Below is a small trained network, with its code and all its weights. Each question gives an input and a class and asks what happens when units are switched off, that is, made to give their printed mean instead of their output.

import numpy as np


def w(rows, s, z=0):
    codes = np.array(rows[::2]) - 128.0
    scale = np.full(codes.shape[1], s)
    scale[-1] = z or s
    return codes * scale


def norm(h):
    return h / np.sqrt((h * h).mean(-1, keepdims=True) + 1e-5)


def f(y):
    return y / 2 * (1 + np.tanh(0.7978845608 * (y + 0.044715 * y**3)))


def log_softmax(a):
    a = a - a.max(-1, keepdims=True)
    return a - np.log(np.exp(a).sum(-1, keepdims=True))


def net(x, mask):
    res = np.array(x, float).reshape(1, 7) / 4 @ E
    u = 0
    for l in range(3):
        y = f(norm(res) @ A[l][:, :-1].T + A[l][:, -1])
        res = res + np.where(mask[u : u + 13], y, B[l][:, -1]) @ B[l][:, :-1]
        u += 13
    return log_softmax(norm(res)[-1] @ U[:, :-1].T + U[:, -1])


A, B = {}, {}
E = w([
[127,128,128,128],'x0',
[127,128,128,128],'x1',
[238,34,121,70],'x2',
[129,128,128,128],'x3',
[128,129,128,128],'x4',
[85,168,189,1],'x5',
[155,181,49,90],'x6',
],0.0068)
A[0] = w([
[88,55,210,190,254],'L0N1',
[72,162,164,89,52],'L0N2',
[48,163,75,223,77],'L0N3',
[85,104,137,146,151],'L0N4',
[93,119,157,150,80],'L0N5',
[156,99,89,138,110],'L0N6',
[89,62,31,142,126],'L0N7',
[79,211,189,124,16],'L0N8',
[84,144,210,155,31],'L0N9',
[80,148,80,229,120],'L0N10',
[168,72,94,160,37],'L0N11',
[74,141,61,244,161],'L0N12',
[100,152,137,184,72],'L0N13',
],0.011,0.0043)
B[0] = w([
[110,37,191,189,244],'L0N1',
[102,85,118,156,165],'L0N2',
[126,155,152,42,222],'L0N3',
[170,125,143,168,149],'L0N4',
[190,188,139,213,133],'L0N5',
[139,97,113,187,154],'L0N6',
[175,132,116,183,166],'L0N7',
[72,106,80,235,178],'L0N8',
[89,163,181,116,156],'L0N9',
[150,100,129,14,221],'L0N10',
[11,197,93,254,161],'L0N11',
[160,114,150,20,254],'L0N12',
[151,208,206,106,151],'L0N13',
],0.007,0.0065)
A[1] = w([
[159,132,90,190,145],'L1N1',
[135,101,131,175,31],'L1N2',
[187,169,53,147,47],'L1N3',
[141,108,155,91,118],'L1N4',
[61,121,115,153,79],'L1N5',
[107,207,91,121,64],'L1N6',
[114,91,211,88,87],'L1N7',
[125,196,67,70,210],'L1N8',
[159,145,175,149,43],'L1N9',
[67,176,140,148,164],'L1N10',
[64,248,78,148,2],'L1N11',
[123,124,153,122,95],'L1N12',
[114,110,112,115,99],'L1N13',
],0.016,0.0035)
B[1] = w([
[217,72,150,196,176],'L1N1',
[102,75,108,95,154],'L1N2',
[242,213,140,91,176],'L1N3',
[143,160,145,99,182],'L1N4',
[114,121,115,144,163],'L1N5',
[130,24,156,105,156],'L1N6',
[175,237,179,156,238],'L1N7',
[87,12,58,142,254],'L1N8',
[171,116,114,98,125],'L1N9',
[151,147,57,255,178],'L1N10',
[182,16,176,154,178],'L1N11',
[157,151,127,145,137],'L1N12',
[127,115,172,107,131],'L1N13',
],0.0077,0.0073)
A[2] = w([
[166,121,181,222,131],'L2N1',
[174,186,251,98,2],'L2N2',
[141,118,91,46,48],'L2N3',
[144,194,83,190,72],'L2N4',
[161,10,78,143,72],'L2N5',
[167,121,37,87,112],'L2N6',
[119,133,106,85,56],'L2N7',
[156,147,152,227,112],'L2N8',
[122,97,149,157,79],'L2N9',
[184,144,131,174,66],'L2N10',
[107,150,43,60,48],'L2N11',
[60,74,98,192,110],'L2N12',
[45,201,127,226,2],'L2N13',
],0.013,0.0042)
B[2] = w([
[98,141,73,89,250],'L2N1',
[198,158,175,151,208],'L2N2',
[8,144,69,112,186],'L2N3',
[152,147,105,82,140],'L2N4',
[104,127,202,155,255],'L2N5',
[125,160,92,96,202],'L2N6',
[88,67,133,78,134],'L2N7',
[88,147,75,67,217],'L2N8',
[110,129,105,120,147],'L2N9',
[135,136,88,125,155],'L2N10',
[66,122,147,38,168],'L2N11',
[161,104,178,182,203],'L2N12',
[59,228,45,150,171],'L2N13',
],0.012,0.0074)
U = w([
[197,223,228,113,227],'0',
[131,38,137,210,195],'1',
[96,127,91,12,165],'2',
[242,128,28,132,4],'3',
[70,251,89,195,18],'4',
],0.023,0.0025)

Each question gives the input, the list of numbers given to net, and the class t.
The units are the neurons (one row each of A and B). Each row of codes is followed by its name. A weight is (code - 128) times the scale printed after its matrix; where a second scale follows, it is the last column's (A, B and U).
mask holds one flag per neuron, layer by layer. A switched-off neuron (its flag False) gives its mean, the last column of its row in B, instead of its output. The means were averaged over made-up inputs and are rounded, as every weight is.
A unit's drop is (log p(t) with every unit on - log p(t) with that unit switched off) / (log p(t) with every unit on - log p(t) with every unit switched off).
The circuit of an input: a set's keep is (log p(t) with only the set's units on - log p(t) with every unit switched off) / (log p(t) with every unit on - log p(t) with every unit switched off). Starting from the 12 units with the biggest drops (on a tie, the unit counted first), units are removed one at a time, each time the one whose removal leaves the highest keep (on an exact tie, the one counted first), for as long as the keep stays at least 0.8.
circuit, biggest first: the units of the circuit, biggest drop first
most important unit: the unit with the biggest drop
k most important neurons: the k neurons with the biggest drops, biggest first
top k neurons in layer l: the k neurons of layer l with the biggest drops, biggest first
drop of u: that unit's drop, to one decimal
input [4,5,6,7,2,0,-2], class 1: circuit, biggest first -> [L0N12]
input [3,-4,2,4,-3,0,-4], class 1: 3 most important neurons -> [L0N1 L0N12 L0N3]
input [-1,1,0,-7,0,8,-6], class 4: circuit, biggest first -> [L0N12 L0N10 L1N10]
input [1,0,-8,-6,-5,0,-3], class 0: 2 most important neurons -> [L0N12 L0N10]
input [-5,4,-1,7,-1,2,1], class 1: top 2 neurons in layer 1 -> [L1N11 L1N7]
input [1,-2,4,-4,0,0,-3], class 1: 3 most important neurons -> [L0N12 L0N3 L0N10]
input [2,2,-2,8,4,7,1], class 1: 2 most important neurons -> [L0N1 L1N11]
input [4,6,-7,-2,1,0,8], class 2: 4 most important neurons -> [L0N12 L0N10 L0N3 L0N11]
input [-4,1,3,-8,-3,0,-2], class 1: 2 most important neurons -> [L0N12 L0N3]
input [2,7,0,0,-6,7,-3], class 4: 3 most important neurons -> [L0N12 L0N10 L0N8]
input [-4,7,-5,-6,1,0,1], class 2: top 2 neurons in layer 0 -> [L0N1 L0N12]
input [0,-7,1,8,-4,1,-2], class 0: drop of L0N8 -> 0.1
input [-4,8,-4,6,-8,-4,7], class 2: drop of L0N9 -> 0.0
input [3,-2,-1,1,-3,8,4], class 1: most important unit -> L0N1
input [2,1,2,5,-1,3,-7], class 0: drop of L1N7 -> 0.1
